Below are the code and all the weights of a small trained network. Each question names an input and a class and asks about switching units off, where a switched-off unit gives its printed mean instead of its output.

import numpy as np


def w(rows, s, z=0):
    codes = np.array(rows[::2]) - 128.0
    scale = np.full(codes.shape[1], s)
    scale[-1] = z or s
    return codes * scale


def f(y):
    return y / 2 * (1 + np.tanh(0.7978845608 * (y + 0.044715 * y**3)))


def log_softmax(a):
    a = a - a.max(-1, keepdims=True)
    return a - np.log(np.exp(a).sum(-1, keepdims=True))


def net(x, mask):
    res = np.array(x, float).reshape(1, 8) / 4 @ E
    y = f(res @ A[0][:, :-1].T + A[0][:, -1])
    res = res + np.where(mask, y, B[0][:, -1]) @ B[0][:, :-1]
    return log_softmax(res[-1] @ U[:, :-1].T + U[:, -1])


A, B = {}, {}
E = w([
[119,177,125],'x0',
[43,113,193],'x1',
[99,154,134],'x2',
[106,98,57],'x3',
[172,71,207],'x4',
[254,188,137],'x5',
[128,58,150],'x6',
[133,65,116],'x7',
],0.0088)
A[0] = w([
[180,143,90,95],'n0',
[115,110,78,182],'n1',
[200,165,194,90],'n2',
[55,109,94,2],'n3',
[113,115,129,220],'n4',
[94,107,106,235],'n5',
[126,75,55,144],'n6',
[197,163,177,97],'n7',
[211,82,140,135],'n8',
[83,99,97,47],'n9',
[65,83,86,46],'n10',
[160,94,110,40],'n11',
[205,91,107,135],'n12',
[101,109,199,207],'n13',
[67,167,84,24],'n14',
[118,144,136,97],'n15',
[125,156,65,67],'n16',
[165,99,181,153],'n17',
[112,167,84,78],'n18',
[151,141,152,85],'n19',
[119,115,132,200],'n20',
[77,98,161,41],'n21',
[125,249,89,211],'n22',
[141,121,115,67],'n23',
[175,146,76,85],'n24',
[122,152,201,247],'n25',
[101,110,116,171],'n26',
[151,143,78,70],'n27',
[139,129,197,152],'n28',
[166,107,111,177],'n29',
[173,72,155,170],'n30',
[93,241,63,171],'n31',
[115,126,148,83],'n32',
[148,123,147,83],'n33',
[129,126,125,28],'n34',
[100,95,140,201],'n35',
[119,122,134,79],'n36',
[155,82,118,61],'n37',
[180,153,136,80],'n38',
[167,160,170,104],'n39',
[174,143,92,82],'n40',
[118,114,124,154],'n41',
],0.013,0.0068)
B[0] = w([
[182,140,123,169],'n0',
[103,148,118,168],'n1',
[100,134,197,201],'n2',
[205,135,247,156],'n3',
[67,119,76,173],'n4',
[51,127,75,192],'n5',
[110,141,83,178],'n6',
[131,123,202,196],'n7',
[113,153,118,212],'n8',
[140,111,159,146],'n9',
[161,77,228,167],'n10',
[158,140,133,133],'n11',
[124,160,124,202],'n12',
[85,131,137,200],'n13',
[152,157,145,155],'n14',
[140,131,128,123],'n15',
[157,140,174,150],'n16',
[110,147,138,188],'n17',
[169,167,170,148],'n18',
[109,122,139,135],'n19',
[94,122,107,161],'n20',
[158,121,85,153],'n21',
[107,171,120,244],'n22',
[151,122,129,120],'n23',
[169,146,132,168],'n24',
[50,123,121,211],'n25',
[105,125,124,158],'n26',
[145,143,150,145],'n27',
[86,143,157,174],'n28',
[112,147,102,176],'n29',
[126,155,96,201],'n30',
[134,254,149,231],'n31',
[131,100,147,124],'n32',
[127,145,155,130],'n33',
[204,111,193,113],'n34',
[79,117,114,180],'n35',
[136,125,133,119],'n36',
[165,130,122,140],'n37',
[133,109,138,163],'n38',
[99,142,177,166],'n39',
[174,125,133,159],'n40',
[107,124,116,141],'n41',
],0.0084,0.011)
U = w([
[147,163,70,174],'0',
[88,47,97,150],'1',
[83,157,112,186],'2',
[139,77,108,33],'3',
[189,6,139,2],'4',
[115,151,131,107],'5',
[141,93,171,158],'6',
],0.016,0.0094)

Each question gives the input, the list of numbers given to net, and the class t.
The units are the neurons (one row each of A and B). Each row of codes is followed by its name. A weight is (code - 128) times the scale printed after its matrix; where a second scale follows, it is the last column's (A, B and U).
mask holds one flag per neuron, in row order. A switched-off neuron (its flag False) gives its mean, the last column of its row in B, instead of its output. The means were averaged over made-up inputs and are rounded, as every weight is.
A unit's drop is (log p(t) with every unit on - log p(t) with that unit switched off) / (log p(t) with every unit on - log p(t) with every unit switched off).
The circuit of an input: a set's keep is (log p(t) with only the set's units on - log p(t) with every unit switched off) / (log p(t) with every unit on - log p(t) with every unit switched off). Starting from the 12 units with the biggest drops (on a tie, the unit counted first), units are removed one at a time, each time the one whose removal leaves the highest keep (on an exact tie, the one counted first), for as long as the keep stays at least 0.8.
circuit, biggest first: the units of the circuit, biggest drop first
unit that matters most: the unit with the biggest drop
k most important neurons: the k neurons with the biggest drops, biggest first
drop when u is switched off: that unit's drop, to one decimal
input [1,-1,6,4,8,6,0,1], class 6: circuit, biggest first : [n31 n7]
input [2,-6,-2,3,6,-2,7,-1], class 1: circuit, biggest first : [n31]
input [-7,6,-7,-6,8,8,0,6], class 2: 2 most important neurons : [n30 n8]
input [3,-8,-6,-4,1,8,-5,-2], class 5: circuit, biggest first : [n2 n7]
input [8,-8,-5,-2,0,7,7,1], class 6: circuit, biggest first : [n7 n2]
input [1,-2,3,7,-7,0,1,4], class 0: circuit, biggest first : [n25 n2 n13]
input [4,-2,-7,-2,2,7,-2,-7], class 6: 4 most important neurons : [n7 n2 n5 n38]
input [8,0,-4,-4,0,5,-8,0], class 5: 2 most important neurons : [n7 n5]
input [3,-3,6,3,-4,-8,1,3], class 5: 2 most important neurons : [n3 n10]
input [-8,1,0,7,-8,1,0,-2], class 0: 2 most important neurons : [n25 n2]
input [-1,-5,-6,1,4,6,-1,0], class 6: 4 most important neurons : [n7 n2 n31 n5]
input [2,5,-3,-5,-1,1,2,2], class 1: 2 most important neurons : [n31 n22]
input [-8,2,-6,-3,-6,-8,7,-6], class 1: drop when n37 is switched off : 0.0
input [-6,4,-1,-3,8,0,5,-3], class 2: drop when n17 is switched off : 0.2
input [-4,4,8,7,4,0,1,1], class 1: drop when n31 is switched off : 0.1
input [2,1,6,2,4,8,2,6], class 6: unit that matters most : n31
